Here is a tiny trained network, its code and every weight. The questions are about switching its units off for an input and a class, where a switched-off unit gives its printed mean instead of its output.

import numpy as np


def w(rows, s, z=0):
    codes = np.array(rows[::2]) - 128.0
    scale = np.full(codes.shape[1], s)
    scale[-1] = z or s
    return codes * scale


def f(y):
    return np.maximum(y, 0)


def log_softmax(a):
    a = a - a.max(-1, keepdims=True)
    return a - np.log(np.exp(a).sum(-1, keepdims=True))


def net(x, mask):
    res = np.array(x, float).reshape(1, 7) / 4 @ E
    y = f(res @ A[0][:, :-1].T + A[0][:, -1])
    res = res + np.where(mask, y, B[0][:, -1]) @ B[0][:, :-1]
    return log_softmax(res[-1] @ U[:, :-1].T + U[:, -1])


A, B = {}, {}
E = w([
[167,191,121,206,129,73,44,71,138,46,118],'x0',
[180,109,213,140,84,73,150,154,68,147,85],'x1',
[185,100,114,185,213,216,97,215,118,116,62],'x2',
[132,126,133,125,131,131,122,126,135,134,131],'x3',
[97,56,99,182,158,86,149,53,163,188,34],'x4',
[162,220,92,184,141,104,172,147,147,253,179],'x5',
[178,172,153,114,85,181,210,89,223,91,72],'x6',
],0.0065)
A[0] = w([
[150,118,181,128,88,84,144,129,95,144,115,156],'N0',
[156,95,124,160,183,186,107,173,108,109,89,69],'N1',
[167,98,123,149,167,186,108,173,122,109,86,91],'N2',
[163,158,132,114,106,165,181,114,178,106,109,86],'N3',
[164,111,163,162,126,122,119,153,101,139,96,141],'N4',
[147,103,173,128,104,105,121,138,104,111,96,156],'N5',
[169,109,118,169,185,181,119,176,122,129,89,57],'N6',
[110,150,97,143,142,131,101,99,147,110,137,146],'N7',
[88,102,142,71,109,133,174,143,126,174,146,86],'N8',
[168,151,143,110,88,154,172,111,181,107,108,70],'N9',
[95,154,70,128,151,173,111,115,166,123,158,252],'N10',
[96,88,124,96,141,150,163,133,130,178,118,63],'N11',
[160,169,133,94,112,164,119,172,121,95,175,67],'N12',
[163,146,148,106,106,157,180,103,177,119,96,62],'N13',
[151,167,136,160,124,88,99,95,129,103,133,90],'N14',
[90,148,74,120,161,171,96,113,168,117,167,206],'N15',
[83,90,115,127,147,77,83,163,61,156,178,60],'N16',
[169,112,120,164,176,178,113,175,117,132,87,51],'N17',
[86,93,115,124,150,96,76,158,72,136,178,82],'N18',
[70,142,59,117,169,171,100,100,182,117,172,146],'N19',
[134,161,134,160,118,90,83,94,133,89,123,61],'N20',
[103,67,151,78,119,159,139,136,108,94,106,131],'N21',
[116,91,102,168,153,110,156,89,160,173,69,89],'N22',
[87,118,124,138,143,84,79,160,66,154,162,122],'N23',
[82,137,142,95,74,59,147,66,127,145,166,43],'N24',
[167,216,83,181,157,106,179,150,152,255,179,131],'N25',
[162,149,151,104,97,164,179,103,175,102,105,97],'N26',
[86,104,85,104,150,164,98,102,153,79,135,142],'N27',
[88,97,139,81,133,166,181,158,112,179,137,46],'N28',
[105,74,113,146,149,128,133,88,147,124,65,126],'N29',
[85,105,150,82,80,94,133,72,118,93,143,91],'N30',
[146,171,118,175,138,99,95,92,140,102,128,71],'N31',
[112,101,130,75,131,166,171,167,131,172,139,39],'N32',
[177,120,193,144,94,97,128,147,86,137,109,241],'N33',
[111,102,139,80,133,162,171,159,120,180,141,91],'N34',
[155,172,138,100,116,165,117,168,117,103,171,62],'N35',
[159,150,128,170,138,106,79,100,117,95,122,69],'N36',
[157,168,138,102,117,165,126,173,123,96,169,69],'N37',
[110,89,99,175,167,113,149,82,157,169,61,50],'N38',
[158,164,136,102,118,165,128,179,117,97,177,81],'N39',
],0.0078,0.0037)
B[0] = w([
[173,96,145,89,139,177,197,127,112,189,130,187],'N0',
[134,191,86,69,111,109,132,82,197,158,182,182],'N1',
[129,196,94,65,112,95,121,70,199,155,186,184],'N2',
[81,162,112,169,183,184,101,107,97,148,67,180],'N3',
[175,103,133,93,115,157,185,121,126,189,148,174],'N4',
[163,87,155,98,149,157,174,136,124,149,122,178],'N5',
[126,196,82,78,90,113,128,67,182,180,196,181],'N6',
[169,99,134,124,110,146,148,153,138,149,128,169],'N7',
[187,117,68,174,85,150,101,160,178,93,144,176],'N8',
[76,165,99,173,200,197,105,91,100,154,62,177],'N9',
[179,71,177,96,116,158,196,154,86,182,107,207],'N10',
[156,106,98,188,61,133,91,164,130,95,146,159],'N11',
[61,117,186,157,64,78,71,104,59,146,158,181],'N12',
[75,168,101,182,189,189,89,94,97,147,58,174],'N13',
[197,92,72,178,68,172,109,178,154,109,126,179],'N14',
[178,79,162,109,119,155,193,149,86,187,115,197],'N15',
[85,175,99,168,207,211,108,83,119,152,54,200],'N16',
[126,199,72,72,95,109,135,62,187,178,206,176],'N17',
[81,168,106,165,219,206,107,81,121,139,40,194],'N18',
[177,72,160,117,106,168,199,147,76,198,123,193],'N19',
[192,94,66,185,90,163,99,177,175,90,125,175],'N20',
[152,96,140,116,169,88,67,161,202,36,106,184],'N21',
[60,117,197,151,48,75,62,111,53,136,169,181],'N22',
[104,153,119,143,197,195,127,97,124,150,67,204],'N23',
[132,211,47,72,94,144,128,54,198,208,205,199],'N24',
[137,71,224,21,243,62,68,145,232,1,102,254],'N25',
[86,161,109,163,203,184,99,94,107,149,58,186],'N26',
[176,72,186,70,160,140,190,149,122,140,106,180],'N27',
[184,102,56,206,63,154,85,179,160,76,134,169],'N28',
[85,122,184,120,85,68,74,122,99,109,165,180],'N29',
[133,189,101,38,147,102,109,75,229,135,187,192],'N30',
[182,82,84,187,62,149,113,183,144,102,139,178],'N31',
[177,100,73,204,64,137,72,178,159,72,130,164],'N32',
[171,66,158,99,137,179,194,146,106,186,112,219],'N33',
[174,104,74,196,78,143,77,174,165,73,128,173],'N34',
[76,112,173,147,73,90,80,104,83,141,147,176],'N35',
[185,79,80,170,92,151,111,180,159,85,131,176],'N36',
[60,115,184,155,70,81,75,107,69,144,163,176],'N37',
[41,115,209,175,27,62,61,106,24,147,183,180],'N38',
[65,113,186,157,72,76,70,102,66,133,156,182],'N39',
],0.0055,0.0079)
U = w([
[124,234,46,63,100,110,136,81,181,178,206,89],'0',
[186,95,38,254,71,140,105,184,148,68,132,91],'1',
[23,128,211,180,65,71,85,114,31,138,163,102],'2',
[60,188,89,193,221,192,122,100,95,152,36,107],'3',
[140,119,143,112,133,127,149,138,124,134,120,254],'4',
[137,98,197,46,200,89,106,141,181,23,110,131],'5',
[188,78,169,102,118,157,234,144,75,209,126,99],'6',
[101,172,101,142,150,68,241,159,72,68,119,99],'7',
],0.0093)

Each question gives the input, the list of numbers given to net, and the class t.
The units are the neurons (one row each of A and B). Each row of codes is followed by its name. A weight is (code - 128) times the scale printed after its matrix; where a second scale follows, it is the last column's (A, B and U).
mask holds one flag per neuron, in row order. A switched-off neuron (its flag False) gives its mean, the last column of its row in B, instead of its output. The means were averaged over made-up inputs and are rounded, as every weight is.
A unit's drop is (log p(t) with every unit on - log p(t) with that unit switched off) / (log p(t) with every unit on - log p(t) with every unit switched off).
The circuit of an input: a set's keep is (log p(t) with only the set's units on - log p(t) with every unit switched off) / (log p(t) with every unit on - log p(t) with every unit switched off). Starting from the 12 units with the biggest drops (on a tie, the unit counted first), units are removed one at a time, each time the one whose removal leaves the highest keep (on an exact tie, the one counted first), for as long as the keep stays at least 0.8.
units of the circuit, in order: the units of the circuit, biggest drop first
unit that matters most: the unit with the biggest drop
top k neurons: the k neurons with the biggest drops, biggest first
drop when u is switched off: that unit's drop, to one decimal
input [8,2,-6,4,7,-8,-3], class 1: units of the circuit, in order -> N20, N14
input [3,-1,-5,-4,0,-4,3], class 0: top 3 neurons -> N25, N30, N24
input [7,-6,-1,6,3,5,7], class 1: unit that matters most -> N31
input [0,-8,1,-1,-7,1,4], class 6: units of the circuit, in order -> N10, N19
input [6,-2,3,-3,-2,-6,-8], class 3: top 2 neurons -> N18, N16
input [2,-8,-7,-4,2,7,-1], class 6: units of the circuit, in order -> N19, N10
input [3,8,-6,-5,3,-4,5], class 6: top 2 neurons -> N33, N0
input [7,8,6,-4,3,-4,-3], class 6: units of the circuit, in order -> N33, N4
input [-7,-8,-3,-1,3,3,-2], class 6: top 3 neurons -> N19, N10, N15
input [-7,6,6,-4,2,2,-2], class 1: top 4 neurons -> N28, N34, N32, N11
input [5,7,0,-3,3,-6,2], class 6: units of the circuit, in order -> N25, N33
input [8,-5,-5,7,-1,-3,0], class 1: units of the circuit, in order -> N20, N31
input [-5,-7,7,7,7,3,7], class 0: top 3 neurons -> N6, N17, N2
input [6,-1,-4,4,-2,-3,4], class 1: top 4 neurons -> N25, N20, N14, N31
input [-7,-6,-6,8,-8,-5,-3], class 2: units of the circuit, in order -> N12
input [-6,-7,7,-8,8,0,-3], class 2: units of the circuit, in order -> N38, N22
input [8,-5,2,8,-4,-6,8], class 1: top 3 neurons -> N20, N31, N36
input [0,-6,0,-3,-6,-3,7], class 3: top 3 neurons -> N26, N9, N3
input [-2,-5,5,-2,7,0,-3], class 2: top 3 neurons -> N38, N22, N29
input [8,4,-8,1,8,0,-6], class 0: top neuron -> N24
input [-8,6,8,4,4,-2,-4], class 0: drop when N1 is switched off -> 0.3
input [-2,5,8,5,4,-8,5], class 0: drop when N6 is switched off -> 0.2
input [-1,1,2,3,-4,0,4], class 2: drop when N25 is switched off -> 0.1
